Below are the code and all the weights of a small trained network. Each question names an input and a class and asks about switching units off, where a switched-off unit gives its printed mean instead of its output.

import numpy as np


def w(rows, s, z=0):
    codes = np.array(rows[::2]) - 128.0
    scale = np.full(codes.shape[1], s)
    scale[-1] = z or s
    return codes * scale


def f(y):
    return np.maximum(y, 0)


def log_softmax(a):
    a = a - a.max(-1, keepdims=True)
    return a - np.log(np.exp(a).sum(-1, keepdims=True))


def net(x, mask):
    res = np.array(x, float).reshape(1, 4) / 4 @ E
    y = f(res @ A[0][:, :-1].T + A[0][:, -1])
    res = res + np.where(mask, y, B[0][:, -1]) @ B[0][:, :-1]
    return log_softmax(res[-1] @ U[:, :-1].T + U[:, -1])


A, B = {}, {}
E = w([
[72,124,45,230,160,96],'x0',
[88,160,75,72,249,121],'x1',
[110,118,107,96,82,89],'x2',
[125,99,129,107,113,80],'x3',
],0.012)
A[0] = w([
[122,81,132,127,110,173,211],'n1',
[216,138,194,71,90,145,239],'n2',
[129,84,157,132,56,131,183],'n3',
[68,127,98,105,230,114,159],'n4',
[192,142,109,108,50,166,139],'n5',
[132,170,189,230,67,92,226],'n6',
[167,96,187,166,121,104,198],'n7',
[102,184,87,40,224,107,154],'n8',
[197,195,236,2,125,139,254],'n9',
[74,111,66,250,138,80,143],'n10',
],0.011,0.0075)
B[0] = w([
[100,153,183,139,76,133,169],'n1',
[106,153,197,126,119,165,230],'n2',
[103,118,149,160,104,175,199],'n3',
[149,154,74,83,169,108,195],'n4',
[95,148,135,156,136,147,183],'n5',
[154,92,84,203,57,111,218],'n6',
[99,124,122,139,75,170,184],'n7',
[148,125,164,35,245,107,201],'n8',
[133,94,226,82,126,149,254],'n9',
[145,101,10,192,132,60,217],'n10',
],0.014,0.019)
U = w([
[76,145,168,161,51,209,114],'0',
[145,124,168,9,168,116,137],'1',
[152,109,62,237,43,92,205],'2',
[105,178,40,117,213,19,4],'3',
],0.012,0.0023)

Each question gives the input, the list of numbers given to net, and the class t.
The units are the neurons (one row each of A and B). Each row of codes is followed by its name. A weight is (code - 128) times the scale printed after its matrix; where a second scale follows, it is the last column's (A, B and U).
mask holds one flag per neuron, in row order. A switched-off neuron (its flag False) gives its mean, the last column of its row in B, instead of its output. The means were averaged over made-up inputs and are rounded, as every weight is.
A unit's drop is (log p(t) with every unit on - log p(t) with that unit switched off) / (log p(t) with every unit on - log p(t) with every unit switched off).
The circuit of an input: a set's keep is (log p(t) with only the set's units on - log p(t) with every unit switched off) / (log p(t) with every unit on - log p(t) with every unit switched off). Starting from all 10 units, units are removed one at a time, each time the one whose removal leaves the highest keep (on an exact tie, the one counted first), for as long as the keep stays at least 0.8.
circuit, biggest first: the units of the circuit, biggest drop first
top k neurons: the k neurons with the biggest drops, biggest first
drop of u: that unit's drop, to one decimal
input [1,5,-8,-3], class 3: circuit, biggest first : (n9)
input [0,1,5,-3], class 1: top 2 neurons : (n10 n6)
input [1,-8,0,-6], class 2: top 2 neurons : (n6 n9)
input [-4,0,4,6], class 0: top 2 neurons : (n8 n4)
input [1,-8,1,0], class 2: top 3 neurons : (n6 n9 n8)
input [-8,0,0,4], class 0: top 3 neurons : (n8 n2 n4)
input [1,-8,3,-7], class 2: top 2 neurons : (n6 n9)
input [-5,1,-2,-7], class 1: drop of n3 : 0.2
input [5,0,-5,-3], class 2: drop of n8 : 1.8
input [8,3,1,2], class 3: drop of n7 : 0.0
input [-1,2,7,-5], class 1: drop of n10 : 0.1
